Below is a small trained network, with its code and all its weights. Each question gives an input and a target symbol and asks what happens when units are switched off, that is, made to give their printed mean instead of their output.

import numpy as np


def w(rows, s, z=0):
    codes = np.array(rows[::2]) - 128.0
    scale = np.full(codes.shape[1], s)
    scale[-1] = z or s
    return codes * scale


def f(y):
    return y / 2 * (1 + np.tanh(0.7978845608 * (y + 0.044715 * y**3)))


def softmax(a):
    e = np.exp(a - a.max(-1, keepdims=True))
    return e / e.sum(-1, keepdims=True)


def log_softmax(a):
    a = a - a.max(-1, keepdims=True)
    return a - np.log(np.exp(a).sum(-1, keepdims=True))


def net(x, mask):
    ids = ['βεζησω'.index(c) for c in x.split()]
    T = len(ids)
    res = E[ids] + P[:T]
    q, k, v = (res @ M[0].T for M in (Q, K, V))
    z = softmax(np.where(np.tri(T) > 0, q @ k.T / 4**0.5, -1e9)) @ v
    res = res + np.where(mask[0], z, O[0][:, -1]) @ O[0][:, :-1]
    y = f(res @ A[0][:, :-1].T + A[0][:, -1])
    res = res + np.where(mask[1:13], y, B[0][:, -1]) @ B[0][:, :-1]
    return log_softmax(res[-1] @ U[:, :-1].T + U[:, -1])


Q, K, V, O, A, B = {}, {}, {}, {}, {}, {}
E = w([
[8,160,202,109,174,243,120,91,120,165,147],'β',
[66,157,60,204,132,110,207,189,170,207,101],'ε',
[112,139,98,70,70,107,171,131,138,107,85],'ζ',
[208,111,133,169,88,154,169,191,155,201,187],'η',
[156,153,116,132,112,31,234,127,163,185,97],'σ',
[77,139,99,35,169,119,58,151,145,117,190],'ω',
],0.017)
P = w([
[130,179,203,96,120,90,109,138,214,147,149],'0',
[116,118,168,114,112,90,116,210,173,147,59],'1',
[161,245,170,160,91,116,108,124,151,55,147],'2',
[151,106,122,112,157,151,123,160,167,165,75],'3',
[80,147,210,112,75,91,108,181,107,155,142],'4',
[163,194,135,158,98,205,102,101,177,89,139],'5',
[81,70,162,101,147,113,154,167,142,208,130],'6',
[98,165,112,188,99,94,126,88,99,122,196],'7',
[178,149,99,94,102,224,143,98,172,188,136],'8',
[74,77,198,121,100,102,128,177,64,143,150],'9',
[146,166,74,204,135,153,130,56,151,65,244],'10',
[105,93,82,85,135,188,204,72,147,199,122],'11',
[98,110,80,77,152,44,204,173,38,167,173],'12',
[134,175,148,91,61,179,162,103,72,112,192],'13',
],0.012)
Q[0] = w([
[90,224,135,127,60,99,157,152,56,150,214],'h1',
[150,250,156,145,118,139,123,156,182,148,115],'h1',
[169,187,91,202,147,116,84,80,64,50,146],'h1',
[157,234,91,126,114,159,133,91,171,110,169],'h1',
],0.012)
K[0] = w([
[112,13,81,73,167,135,178,120,72,177,132],'h1',
[127,127,111,110,163,85,87,145,62,97,152],'h1',
[116,101,216,126,106,105,116,211,94,151,54],'h1',
[76,94,144,166,104,68,125,144,20,138,189],'h1',
],0.011)
V[0] = w([
[50,138,3,105,92,107,154,145,152,105,121],'h1',
[83,147,98,162,199,205,105,177,99,125,227],'h1',
[64,152,191,130,189,137,141,71,145,120,56],'h1',
[168,174,154,194,135,109,170,181,149,212,158],'h1',
],0.0071)
O[0] = w([
[34,51,65,239,153,94,103,143,204,57,107,184],'h1',
[96,167,162,212,188,75,126,225,51,13,141,170],'h1',
[126,61,187,75,160,239,145,98,78,2,93,90],'h1',
[131,181,93,88,204,201,156,168,201,162,217,255],'h1',
],0.0082,0.0078)
A[0] = w([
[91,131,128,100,171,165,202,111,168,106,73,207],'n1',
[80,225,148,172,75,194,207,132,67,195,30,254],'n2',
[140,138,153,50,123,155,213,97,135,146,106,145],'n3',
[124,170,118,48,148,89,19,102,163,87,129,137],'n4',
[95,39,71,209,49,151,156,77,92,127,183,204],'n5',
[112,30,118,110,64,116,30,7,192,166,33,74],'n6',
[93,92,85,143,75,129,108,118,113,42,53,67],'n7',
[66,157,159,143,203,191,97,86,79,150,170,63],'n8',
[69,185,116,54,169,100,115,184,99,111,212,145],'n9',
[114,101,138,211,166,114,84,233,99,3,122,252],'n10',
[212,214,161,158,191,97,32,186,160,155,96,140],'n11',
[229,73,159,134,81,204,149,159,192,90,57,185],'n12',
],0.006,0.0022)
B[0] = w([
[91,136,150,138,3,66,94,86,132,56,214,177],'n1',
[200,148,193,84,104,121,181,91,40,101,139,200],'n2',
[107,153,79,146,82,65,34,126,23,123,175,156],'n3',
[110,17,192,134,138,70,133,44,176,187,71,149],'n4',
[173,143,144,97,220,124,177,29,166,217,86,172],'n5',
[89,126,230,150,203,200,162,137,215,87,54,143],'n6',
[129,116,88,70,78,193,70,112,187,175,221,137],'n7',
[234,163,124,120,130,83,128,199,162,118,157,165],'n8',
[193,91,189,163,68,177,165,127,182,139,23,254],'n9',
[88,154,133,148,156,194,90,29,65,178,111,238],'n10',
[116,157,92,182,201,89,180,155,176,100,63,188],'n11',
[70,7,110,113,169,128,140,55,96,90,201,150],'n12',
],0.0055,0.0095)
U = w([
[121,156,174,25,178,167,173,104,60,102,188,1],'β',
[85,111,124,159,101,115,119,209,152,54,253,118],'ε',
[162,105,182,85,158,150,121,28,164,171,50,149],'ζ',
[197,202,133,48,122,93,139,137,96,158,149,188],'η',
[98,142,83,27,48,140,92,69,90,180,217,184],'σ',
[80,184,89,132,145,120,29,110,73,172,148,250],'ω',
],0.0042,0.00099)

Each question gives the input, a string of symbols that net reads in full, and the target symbol t.
The units are the heads (4 rows each of Q, K, V and O) and the neurons (one row each of A and B). Each row of codes is followed by its name. A weight is (code - 128) times the scale printed after its matrix; where a second scale follows, it is the last column's (O, A, B and U).
mask holds one flag per unit, heads first, then neurons. A switched-off unit (its flag False) gives its mean, the last column of its rows in O or B, instead of its output. The means were averaged over made-up inputs and are rounded, as every weight is.
A unit's drop is (log p(t) with every unit on - log p(t) with that unit switched off) / (log p(t) with every unit on - log p(t) with every unit switched off).
The circuit of an input: a set's keep is (log p(t) with only the set's units on - log p(t) with every unit switched off) / (log p(t) with every unit on - log p(t) with every unit switched off). Starting from the 12 units with the biggest drops (on a tie, the unit counted first), units are removed one at a time, each time the one whose removal leaves the highest keep (on an exact tie, the one counted first), for as long as the keep stays at least 0.8.
units of the circuit, in order: the units of the circuit, biggest drop first
k most important neurons: the k neurons with the biggest drops, biggest first
drop of u: that unit's drop, to one decimal
input ω σ η η η η ω η, target ω: units of the circuit, in order	h1; n10; n9
input η η ω σ ε ω η ε η ζ, target η: units of the circuit, in order	h1; n10
input ζ ε β ε σ η η η ε η β ω η ω, target η: units of the circuit, in order	h1; n9
input ε σ ω ε η η η ω ε η ε ζ ζ ζ, target ζ: 2 most important neurons	n6; n5
input ε σ η ω, target ζ: most important neuron	n9
input η β ω η ω ε ε σ σ ζ, target σ: 2 most important neurons	n3; n11
input η ζ ω ω ε ε η β η η ζ ε σ β, target σ: units of the circuit, in order	h1; n1
input ω η σ ε ω η β ε, target β: units of the circuit, in order	h1; n2
input ω η β ω β ω ζ σ ζ ω η ε, target η: units of the circuit, in order	h1; n2
input σ ω η η σ η ζ η η σ ε ω ζ ε, target ζ: units of the circuit, in order	h1; n5
input β η ε β β η ζ η σ ω ε ε ζ, target ε: 2 most important neurons	n1; n2
input η η ω σ η σ ζ ζ η ω, target η: 2 most important neurons	n10; n8
input σ β ζ σ ω η ζ ε ω ζ η ω ω ε, target ω: units of the circuit, in order	h1; n10
input ω ε ε ζ ω σ η σ ε η ε ε, target ε: units of the circuit, in order	h1
input ζ ω ω ε ε β σ ε, target σ: units of the circuit, in order	h1; n11
input ε η β ε ε σ ζ η η ζ σ, target ζ: 2 most important neurons	n5; n6
input ω σ η ω ζ σ ζ, target σ: units of the circuit, in order	h1; n3; n1
input η σ β, target σ: units of the circuit, in order	h1; n3
input η σ σ σ ζ ε η η σ η ε, target η: drop of n2	0.1
input η ζ ω η ε η σ ζ ε ζ β ζ, target β: drop of h1	1.3
input β η σ ζ β, target ζ: drop of n6	0.8
input ζ σ σ ω η η ε ε ω ε ε η, target ε: most important neuron	n2
